Here is a tiny trained network, its code and every weight. The questions are about switching its units off for an input and a target symbol, where a switched-off unit gives its printed mean instead of its output.

import numpy as np


def w(rows, s, z=0):
    codes = np.array(rows[::2]) - 128.0
    scale = np.full(codes.shape[1], s)
    scale[-1] = z or s
    return codes * scale


def f(y):
    return y / 2 * (1 + np.tanh(0.7978845608 * (y + 0.044715 * y**3)))


def softmax(a):
    e = np.exp(a - a.max(-1, keepdims=True))
    return e / e.sum(-1, keepdims=True)


def log_softmax(a):
    a = a - a.max(-1, keepdims=True)
    return a - np.log(np.exp(a).sum(-1, keepdims=True))


def net(x, mask):
    ids = ['αγλμξσψ'.index(c) for c in x.split()]
    T = len(ids)
    res = E[ids] + P[:T]
    r = res
    for j in range(3):
        rows = slice(4 * j, 4 * j + 4)
        q, k, v = (r @ M[0][rows].T for M in (Q, K, V))
        z = softmax(np.where(np.tri(T) > 0, q @ k.T / 4**0.5, -1e9)) @ v
        o = O[0][rows]
        res = res + np.where(mask[j], z, o[:, -1]) @ o[:, :-1]
    y = f(res @ A[0][:, :-1].T + A[0][:, -1])
    res = res + np.where(mask[3:15], y, B[0][:, -1]) @ B[0][:, :-1]
    return log_softmax(res[-1] @ U[:, :-1].T + U[:, -1])


Q, K, V, O, A, B = {}, {}, {}, {}, {}, {}
E = w([
[147,142,94,149,207,55,144,72,90],'α',
[30,117,166,128,122,70,168,146,72],'γ',
[202,197,142,93,166,213,196,54,129],'λ',
[54,251,143,120,175,156,152,145,147],'μ',
[99,78,149,72,109,122,154,77,46],'ξ',
[155,121,168,200,107,165,199,67,60],'σ',
[156,208,152,130,51,85,75,150,107],'ψ',
],0.02)
P = w([
[100,99,2,249,122,248,19,103,60],'0',
[114,52,62,206,223,168,56,243,48],'1',
[122,91,52,143,175,129,119,185,74],'2',
[125,94,79,115,163,106,142,170,106],'3',
[124,100,90,94,147,86,160,146,124],'4',
[119,121,122,86,148,79,170,126,153],'5',
[129,143,140,80,143,72,178,111,175],'6',
[124,147,163,76,138,59,182,97,189],'7',
[110,176,198,70,140,52,187,74,208],'8',
[114,187,214,67,152,42,192,58,234],'9',
],0.0092)
Q[0] = w([
[128,142,152,168,118,111,136,108,110],'head 1',
[124,91,150,19,107,185,106,200,192],'head 1',
[96,134,138,162,167,108,124,126,146],'head 1',
[112,105,190,68,122,137,139,178,102],'head 1',
[110,127,122,133,106,137,128,131,143],'head 2',
[117,139,128,105,113,122,136,142,129],'head 2',
[137,140,142,133,116,143,154,138,110],'head 2',
[116,113,117,130,130,166,100,127,130],'head 2',
[82,140,199,168,84,143,137,149,7],'head 3',
[64,137,182,164,83,133,112,213,166],'head 3',
[103,43,182,62,58,138,155,60,163],'head 3',
[218,85,141,197,57,221,142,70,166],'head 3',
],0.015)
K[0] = w([
[126,127,161,143,106,115,138,147,131],'head 1',
[71,118,126,127,180,196,127,81,132],'head 1',
[96,157,90,141,133,128,117,154,124],'head 1',
[77,96,112,121,116,146,132,125,97],'head 1',
[131,127,135,140,129,127,142,140,135],'head 2',
[132,127,139,107,120,117,130,131,131],'head 2',
[130,124,111,132,106,136,146,143,132],'head 2',
[111,131,133,121,140,131,146,112,112],'head 2',
[126,120,171,170,12,149,67,165,63],'head 3',
[83,179,154,159,50,79,146,181,164],'head 3',
[135,63,173,75,80,128,170,134,122],'head 3',
[153,78,157,195,146,199,251,78,144],'head 3',
],0.016)
V[0] = w([
[139,172,133,115,125,133,146,137,163],'head 1',
[93,172,98,83,132,171,129,132,144],'head 1',
[71,140,83,154,154,111,151,112,147],'head 1',
[129,131,137,129,186,89,207,126,112],'head 1',
[135,118,118,135,105,137,102,154,137],'head 2',
[118,176,62,114,92,132,112,131,105],'head 2',
[54,85,108,140,241,201,188,106,97],'head 2',
[134,138,150,89,108,155,73,152,123],'head 2',
[131,191,201,88,142,108,115,93,156],'head 3',
[254,109,111,107,96,132,109,166,193],'head 3',
[191,95,122,102,94,105,100,98,115],'head 3',
[109,128,179,28,127,78,196,146,121],'head 3',
],0.0089)
O[0] = w([
[138,129,133,150,128,82,164,118,112,86],'head 1',
[108,76,159,132,116,92,104,77,154,104],'head 1',
[98,145,178,129,69,190,132,83,65,128],'head 1',
[98,93,151,53,120,218,117,96,66,136],'head 1',
[122,127,147,118,157,132,99,102,68,112],'head 2',
[189,62,154,120,99,188,140,135,116,253],'head 2',
[32,75,129,217,47,93,90,253,201,139],'head 2',
[122,141,110,90,146,156,136,121,69,112],'head 2',
[136,39,89,157,129,118,115,197,76,124],'head 3',
[35,170,138,166,85,94,128,183,89,20],'head 3',
[85,153,151,161,126,148,134,178,176,165],'head 3',
[119,141,87,177,136,164,103,78,83,51],'head 3',
],0.0076,0.0044)
A[0] = w([
[154,126,164,133,123,195,143,121,116,122],'neuron 1',
[55,151,121,159,74,112,66,250,104,2],'neuron 2',
[71,136,141,119,37,149,90,147,112,150],'neuron 3',
[120,98,181,86,81,40,149,136,108,34],'neuron 4',
[95,152,140,96,141,157,123,39,109,64],'neuron 5',
[165,141,128,99,156,151,152,184,51,137],'neuron 6',
[135,142,133,156,106,106,55,233,116,171],'neuron 7',
[99,184,131,104,146,134,153,160,184,93],'neuron 8',
[116,149,116,114,152,48,139,148,82,80],'neuron 9',
[97,103,146,160,86,145,119,206,142,120],'neuron 10',
[97,100,70,244,65,157,25,166,93,62],'neuron 11',
[127,169,135,136,136,199,122,151,169,93],'neuron 12',
],0.012,0.007)
B[0] = w([
[68,101,65,116,130,80,99,123,103,207],'neuron 1',
[167,169,189,240,94,123,5,16,177,208],'neuron 2',
[135,139,128,85,180,95,162,254,144,230],'neuron 3',
[95,110,64,165,96,160,90,79,124,180],'neuron 4',
[132,92,179,147,128,78,124,187,165,215],'neuron 5',
[128,113,122,171,137,150,101,65,192,255],'neuron 6',
[129,73,106,4,139,127,250,222,64,233],'neuron 7',
[158,135,90,182,189,186,65,158,72,164],'neuron 8',
[60,107,96,101,88,141,110,80,163,207],'neuron 9',
[89,200,151,70,141,121,106,79,144,226],'neuron 10',
[151,135,42,225,118,175,122,37,96,217],'neuron 11',
[137,164,60,149,183,101,138,83,78,152],'neuron 12',
],0.0087,0.0067)
U = w([
[113,134,84,128,126,34,127,169,156,18],'α',
[67,186,220,125,60,133,140,77,152,59],'γ',
[90,109,57,152,149,234,187,83,14,133],'λ',
[115,177,190,131,147,148,122,151,92,60],'μ',
[107,121,183,2,143,140,224,185,68,253],'ξ',
[129,135,232,171,92,135,225,174,164,190],'σ',
[174,185,147,123,21,127,81,122,75,143],'ψ',
],0.0063,0.0046)

Each question gives the input, a string of symbols that net reads in full, and the target symbol t.
The units are the heads (4 rows each of Q, K, V and O) and the neurons (one row each of A and B). Each row of codes is followed by its name. A weight is (code - 128) times the scale printed after its matrix; where a second scale follows, it is the last column's (O, A, B and U).
mask holds one flag per unit, heads first, then neurons. A switched-off unit (its flag False) gives its mean, the last column of its rows in O or B, instead of its output. The means were averaged over made-up inputs and are rounded, as every weight is.
A unit's drop is (log p(t) with every unit on - log p(t) with that unit switched off) / (log p(t) with every unit on - log p(t) with every unit switched off).
The circuit of an input: a set's keep is (log p(t) with only the set's units on - log p(t) with every unit switched off) / (log p(t) with every unit on - log p(t) with every unit switched off). Starting from the 12 units with the biggest drops (on a tie, the unit counted first), units are removed one at a time, each time the one whose removal leaves the highest keep (on an exact tie, the one counted first), for as long as the keep stays at least 0.8.
circuit, biggest first: the units of the circuit, biggest drop first
unit that matters most: the unit with the biggest drop
k most important neurons: the k neurons with the biggest drops, biggest first
heads that matter: for each layer, one digit per head in row order, 1 if its drop is at least 0.15 and else 0, layers parted by /
input ψ μ α, target α: heads that matter => 100
input ξ μ ψ ψ ξ γ, target λ: circuit, biggest first => neuron 4
input ψ γ ξ μ ξ ξ λ λ λ λ, target λ: 3 most important neurons => neuron 3; neuron 1; neuron 7
input λ σ λ, target ξ: heads that matter => 011
input λ ψ σ γ μ, target μ: heads that matter => 011
input σ λ α γ, target λ: heads that matter => 011
input α ψ α, target α: heads that matter => 101
input α λ μ ψ λ γ, target γ: circuit, biggest first => head 3; neuron 2
input μ μ α σ μ α σ, target ξ: circuit, biggest first => head 1; head 2; neuron 2; neuron 3
input ξ α σ μ, target λ: heads that matter => 011
input ψ α σ ξ ψ μ α σ ψ μ, target μ: 2 most important neurons => neuron 8; neuron 5
input σ γ σ ξ ψ σ, target σ: heads that matter => 110
input ξ α μ α, target ξ: 3 most important neurons => neuron 2; neuron 11; neuron 6
input σ ψ σ α σ λ σ ψ α μ, target λ: unit that matters most => neuron 8
input σ ξ γ μ μ σ, target ξ: heads that matter => 101
input λ σ ψ ξ μ σ α μ ψ, target ξ: circuit, biggest first => head 3; head 2; neuron 7; neuron 2
input ψ ξ σ, target σ: heads that matter => 101
input λ μ σ μ λ ξ μ α, target λ: heads that matter => 111
input γ ψ ξ ψ, target ξ: heads that matter => 011
input α α α α μ α α α, target σ: 3 most important neurons => neuron 7; neuron 10; neuron 1
input λ σ α α, target ξ: 3 most important neurons => neuron 2; neuron 6; neuron 4
input λ ψ γ γ λ σ ψ σ α, target λ: 2 most important neurons => neuron 3; neuron 9
input σ α σ α λ σ μ ξ, target λ: 2 most important neurons => neuron 11; neuron 7
input α α ψ ψ ψ γ, target γ: 3 most important neurons => neuron 7; neuron 6; neuron 5
